Here is a tiny trained network, its code and every weight. The questions are about switching its units off for an input and a class, where a switched-off unit gives its printed mean instead of its output.

import numpy as np


def w(rows, s, z=0):
    codes = np.array(rows[::2]) - 128.0
    scale = np.full(codes.shape[1], s)
    scale[-1] = z or s
    return codes * scale


def norm(h):
    return h / np.sqrt((h * h).mean(-1, keepdims=True) + 1e-5)


def f(y):
    return y / 2 * (1 + np.tanh(0.7978845608 * (y + 0.044715 * y**3)))


def log_softmax(a):
    a = a - a.max(-1, keepdims=True)
    return a - np.log(np.exp(a).sum(-1, keepdims=True))


def net(x, mask):
    res = np.array(x, float).reshape(1, 6) / 4 @ E
    u = 0
    for l in range(2):
        y = f(norm(res) @ A[l][:, :-1].T + A[l][:, -1])
        res = res + np.where(mask[u : u + 4], y, B[l][:, -1]) @ B[l][:, :-1]
        u += 4
    return log_softmax(norm(res)[-1] @ U[:, :-1].T + U[:, -1])


A, B = {}, {}
E = w([
[140,124,136,130,136,120],'x0',
[121,127,120,126,132,132],'x1',
[21,135,168,99,186,18],'x2',
[147,245,127,162,86,110],'x3',
[120,7,131,87,167,143],'x4',
[96,128,123,134,102,144],'x5',
],0.013)
A[0] = w([
[191,157,139,83,103,139,136],'L0N1',
[75,145,135,72,131,1,254],'L0N2',
[137,128,110,142,120,180,184],'L0N3',
[117,62,161,73,199,188,97],'L0N4',
],0.0099,0.0048)
B[0] = w([
[231,201,90,128,26,162,158],'L0N1',
[56,68,197,241,213,192,254],'L0N2',
[198,232,158,110,75,144,170],'L0N3',
[254,171,64,101,42,162,196],'L0N4',
],0.0083,0.0094)
A[1] = w([
[73,119,105,202,180,181,38],'L1N1',
[42,48,111,62,179,86,24],'L1N2',
[91,22,139,116,167,114,252],'L1N3',
[249,83,100,74,79,214,169],'L1N4',
],0.012,0.0027)
B[1] = w([
[96,111,180,169,199,179,170],'L1N1',
[175,97,62,34,59,76,166],'L1N2',
[116,80,3,71,80,61,190],'L1N3',
[51,133,157,151,183,104,249],'L1N4',
],0.014,0.016)
U = w([
[80,197,198,142,172,141,39],'0',
[111,16,142,98,205,181,66],'1',
[248,158,44,39,27,81,254],'2',
],0.011,0.0054)

Each question gives the input, the list of numbers given to net, and the class t.
The units are the neurons (one row each of A and B). Each row of codes is followed by its name. A weight is (code - 128) times the scale printed after its matrix; where a second scale follows, it is the last column's (A, B and U).
mask holds one flag per neuron, layer by layer. A switched-off neuron (its flag False) gives its mean, the last column of its row in B, instead of its output. The means were averaged over made-up inputs and are rounded, as every weight is.
A unit's drop is (log p(t) with every unit on - log p(t) with that unit switched off) / (log p(t) with every unit on - log p(t) with every unit switched off).
The circuit of an input: a set's keep is (log p(t) with only the set's units on - log p(t) with every unit switched off) / (log p(t) with every unit on - log p(t) with every unit switched off). Starting from all 8 units, units are removed one at a time, each time the one whose removal leaves the highest keep (on an exact tie, the one counted first), for as long as the keep stays at least 0.8.
circuit, biggest first: the units of the circuit, biggest drop first
most important unit: the unit with the biggest drop
top k neurons: the k neurons with the biggest drops, biggest first
k most important neurons of layer l: the k neurons of layer l with the biggest drops, biggest first
drop of u: that unit's drop, to one decimal
input [4,2,8,0,7,2], class 2: circuit, biggest first => (L1N2)
input [-6,-1,3,3,1,-4], class 1: circuit, biggest first => (L0N2 L1N4)
input [7,-8,-8,3,7,2], class 0: top 2 neurons => (L1N4 L1N3)
input [6,6,-1,4,3,0], class 0: top 3 neurons => (L1N3 L1N4 L1N2)
input [-7,4,4,-1,-5,-1], class 1: circuit, biggest first => (L0N2 L0N3 L1N4)
input [-3,-6,2,-2,1,-8], class 2: 2 most important neurons of layer 1 => (L1N3 L1N4)
input [-7,-5,-6,-1,-4,-1], class 0: top 4 neurons => (L1N3 L1N4 L1N2 L0N4)
input [3,5,-5,-2,-2,-6], class 0: top 2 neurons => (L1N4 L1N3)
input [-1,0,4,-2,1,2], class 2: 3 most important neurons of layer 1 => (L1N3 L1N2 L1N4)
input [1,8,-1,1,-6,-2], class 2: top 4 neurons => (L1N4 L0N2 L1N1 L0N4)
input [-3,4,-7,5,4,-5], class 0: circuit, biggest first => (L1N4 L1N3)
input [1,1,-5,-2,-7,-6], class 0: top 4 neurons => (L1N3 L1N2 L1N4 L0N4)
input [7,-7,7,-1,5,-4], class 2: top 3 neurons => (L1N3 L1N2 L1N4)
input [5,3,-7,7,3,-1], class 0: top 3 neurons => (L1N3 L1N4 L1N2)
input [0,3,1,-2,2,8], class 2: most important unit => L0N1
input [-2,-4,8,-5,8,-3], class 2: 2 most important neurons of layer 1 => (L1N2 L1N3)
input [2,-5,6,-1,3,-8], class 2: 3 most important neurons of layer 1 => (L1N3 L1N2 L1N4)
input [2,5,3,8,2,-1], class 1: 3 most important neurons of layer 0 => (L0N2 L0N3 L0N4)
input [-2,-1,2,8,5,5], class 1: top 2 neurons => (L0N2 L0N3)
input [6,-1,-2,8,8,8], class 0: most important neuron of layer 1 => (L1N3)
input [2,1,7,0,-3,-1], class 1: 2 most important neurons of layer 0 => (L0N2 L0N3)
input [4,1,-6,8,7,-1], class 0: 2 most important neurons of layer 1 => (L1N4 L1N3)
input [-5,5,-4,2,3,1], class 0: drop of L1N4 => 0.3
input [-5,-3,5,8,6,1], class 1: drop of L0N2 => 1.7
input [8,8,-5,6,7,7], class 0: drop of L1N4 => 0.4
